Group and class of each row
[-12, -4, -14, 6, 14, -11, 13, -5, 10, -3, -22, -12, 6, 3, -6, -16, 17, 13, 8, -4, -10, 10, -13, 2, -14, 6, -15, 10, -12, -2, -29, 3, 11, -1, 1, 1, 5, -8, 3, -5, -13, -2, 23, -1, -5, -2, -4, -5, 13, 1, -4, 9, 7, -8, -19, -2, 22, -7, -2, -3, 12, -5, 4, -12, 6, -2, -3, 17, 13, 5, -2, -3, -4, 5, 7, 4, 4, -22, -4, -5]
pogi.<53>
[-1, 6, -12, -1, 22, -3, -4, -15, 6, -8, -6, -4, 4, -7, -19, 11, 12, 1, -5, -6, -6, 5, -10, -3, -19, 8, 11, -4, -5, -3, 6, 28, 15, -11, 0, 0, 15, -1, 4, 2, -5, -4, 18, -1, -2, 5, 3, 2, -10, 4, -11, 61, 1, -2, -13, -3, 8, -12, -6, 3, 8, 1, -6, -29, 6, -11, 3, 13, 13, 20, -4, -9, -10, 1, 11, 0, 8, -34, -25, -2]
Muvit.<59>
[-11, 5, -3, 4, 21, -4, 6, -4, 9, 11, -7, -10, 7, 1, -8, 1, 3, -4, -4, -8, -5, 5, -3, 3, -16, 5, 3, -10, -11, -20, 7, 8, 3, -6, -3, -1, 6, -2, -2, -1, -5, -7, 7, 2, -4, -2, -1, -1, -1, 4, 1, 25, -1, -4, -9, -6, 11, -8, -1, 5, 6, -4, 8, -12, 4, -4, -1, 9, 8, 9, 0, -3, -4, 9, 7, 11, 4, -19, -9, -3]
Muvit.<59>
[-3, 6, 5, 5, -8, -1, 3, 18, 3, 17, -32, -9, 0, 5, 36, -46, 2, -6, -2, -1, -10, -2, -14, 13, -21, 3, 0, -5, -22, -2, 11, 22, -11, 8, -34, 6, 17, 3, -1, -13, -2, -3, -21, -4, 7, -2, -1, 4, 1, 3, 11, -15, -10, 0, -4, -6, 9, -3, 17, 6, 8, 28, 13, 49, 3, 14, -22, 6, 15, -13, 4, 19, -11, 7, 29, 9, -11, 26, -14, 0]
bita.<47>
[10, -2, -4, 5, 12, -3, -1, -14, 11, 1, -4, -6, 6, -3, -16, 11, -2, -2, -9, -9, -9, 2, -4, 2, -18, 6, 11, 0, -7, -4, 1, 45, 4, -2, -14, -1, 12, 2, -2, 3, -11, -3, 20, 4, -8, 3, 5, -4, 1, 0, -7, 44, 4, 1, -6, -4, -10, -14, -4, 7, 15, 9, -10, -13, 7, -18, -8, 11, 13, 13, 0, -9, -6, -3, 23, 8, -5, -44, -24, -7]
Muvit.<59>
[3, 9, -3, 0, -3, 12, 3, 5, 5, 4, -4, -4, -4, -23, -1, -13, -9, 9, -3, -2, -14, -12, -10, -9, -24, -7, 13, -6, -13, 2, 2, 52, -6, -3, -26, 4, 8, 3, -1, 7, -4, -4, 14, 4, 6, 2, -3, -10, -6, -2, -1, 13, -3, -6, -6, -8, -12, -9, 2, -1, 4, 35, -7, 8, 0, -5, -5, 15, 9, 17, -1, 1, -13, -3, 26, 10, -1, -20, -18, 0]
bita.<65>
[-3, 1, 3, 7, -2, 2, 13, 1, 17, 3, 7, 2, 4, -2, -12, 3, -4, -6, -8, -8, -6, 0, -4, -1, -22, 9, 6, -2, -9, -16, -4, 30, 2, 1, -20, -1, 18, -3, -2, -2, -14, -6, 19, 2, -2, 3, -4, -16, 7, 1, 9, -17, 0, 3, -2, -11, -15, -3, -14, 8, 10, 13, 0, -13, 7, 1, 0, 20, 13, 2, 1, -9, -2, 1, 15, 13, 0, -18, -7, -1]
pogi.<51>
[-11, -4, -1, 2, 19, -6, 5, 7, 6, -4, -19, -6, 12, 1, -1, -17, 19, -1, 4, -7, -11, 18, -8, 2, -14, 10, -11, 5, -8, -1, 17, -6, 3, -4, 6, 0, 6, -2, -2, -4, -11, -4, -5, -35, 1, -13, -5, 5, 6, 9, 8, 29, 1, 1, -13, -23, 38, -18, 0, 6, 3, 0, 1, -7, 4, 10, -7, 13, 17, 7, 2, 10, -16, 3, -7, 1, 1, -2, -12, -5]
Muvit.<59>
[-16, 0, 2, 7, 17, -7, 10, 8, 8, -3, 1, -3, 3, 0, -13, -9, 0, -3, 2, -6, -13, 15, 0, 0, -16, 0, -8, -1, -5, -10, 13, -2, 5, -4, -2, 0, 11, 0, -10, 6, -10, 2, 15, 1, 4, -3, -2, 2, -1, 4, 11, -14, -1, -2, -7, -6, 31, -6, 0, 0, -3, 9, -1, -5, 12, 13, 4, 7, 19, 14, 0, -2, -12, 7, -13, 5, 1, -3, -2, 7]
pafu.<54>
[-5, -1, 4, 2, 13, -6, 9, 5, 5, 1, -7, -3, -2, -8, -6, -16, 8, 1, 2, -7, -17, 8, -12, -6, -19, 4, 2, -1, -4, 0, 11, 7, 2, -5, -6, -1, 12, -1, -3, -2, -6, -5, 8, -2, -1, -1, -4, 1, 0, 4, 6, 19, -3, -3, -4, -10, 23, -9, 1, 0, 3, 12, 4, -3, 9, 8, -7, 15, 16, 14, -2, 1, -9, 4, 4, 8, 7, -7, -11, 2]
pogi.<62>
[-14, 4, 12, 4, 8, -6, 9, 6, 8, -3, 11, 6, -1, -3, -18, 13, 0, -1, -10, 0, -3, 1, 1, 6, -15, 2, 5, -5, -5, -8, 9, 11, 10, -2, -11, 0, 0, 2, -5, -3, -4, 4, 21, -3, 3, -3, 5, -2, -5, -2, 14, -19, 0, -5, -6, -9, 14, -12, -4, 0, -1, 11, -3, -4, 0, 2, 8, 6, 17, 4, -2, -8, -5, 0, -5, 5, 2, -15, 7, 4]
pafu.<54>
[-20, 1, -9, 4, 10, -4, 5, -4, 3, -5, -9, -6, 5, -10, -17, 4, 9, 0, 4, -6, -5, 6, -9, -6, -2, 9, 1, 3, -4, -2, 3, 3, 2, -9, 4, -5, 1, 4, -3, -2, -11, -5, 12, -3, -6, 2, -1, -3, 4, 3, 6, 28, 3, -4, -11, -4, 22, -10, -5, 2, 8, -5, -3, -17, 2, -1, -4, 8, 17, 8, -1, -7, -9, 2, 3, 8, 2, -24, -7, -6]
pogi.<53>
[-8, -1, -1, 2, 14, -6, 7, -7, 2, -4, -5, 2, 2, 1, -20, 5, 8, 5, -3, 0, -6, 2, -10, 4, -17, 7, 20, 0, -3, -8, 7, 10, 4, -11, 0, 1, 6, -1, 2, -1, 0, -8, 17, 15, -9, 1, -6, -3, 4, 1, 2, 51, 5, -2, -15, -5, 22, -10, 4, 2, 1, -3, -4, -24, 6, -3, 4, 6, 15, 16, -3, -8, -10, 2, -5, 2, 5, -23, -20, 0]
Muvit.<59>
[-8, 2, -8, 9, 20, -4, 19, 5, 4, -6, -13, 4, 5, -7, -6, -10, 8, 4, 6, -10, -6, 9, -35, 5, -12, 5, -9, 3, -7, -6, 21, -4, 3, -2, -1, -6, 7, -1, -4, -2, -9, -3, 1, -4, -5, 0, -3, 1, -1, 3, 1, 15, 1, -2, -7, -4, 19, -9, 5, 8, 2, 9, -1, -4, 10, 5, -6, 15, 13, 5, 1, 0, -10, 8, -2, 13, 6, -9, -6, 1]
pogi.<53>
[-23, 2, 7, 3, 9, 0, 19, 9, 7, 0, -2, -5, 1, -1, -11, -13, 6, -1, -11, -3, -10, -5, -2, 7, -15, 5, -2, -6, -16, 5, 10, 9, 3, 2, -22, 0, 9, -7, -8, -5, -15, 2, 8, -2, 4, -4, -3, -4, 3, 0, 19, -32, -3, -1, -1, -13, 23, -8, 0, 6, 5, 21, 6, 15, 4, 22, -2, 14, 21, -4, 0, 3, -11, 15, -2, 7, -2, -6, -10, -2]
pafu.<54>
[5, -1, 0, -10, 4, 4, -13, -2, 2, -1, 22, 0, -7, -3, -31, 19, -1, 0, -15, 3, -3, -8, 2, 6, -12, 2, 17, -5, 2, 0, 5, 35, 0, -2, -17, -1, 12, 5, 4, 0, 1, -10, 26, 0, 0, 0, 12, 0, 1, 0, 5, 28, -2, 1, -9, -5, -13, -10, -11, 0, -8, 13, -1, 2, 0, -12, 14, -12, 7, 15, -3, -8, -10, -4, -3, 1, 2, -23, -22, -3]
pogi.<53>
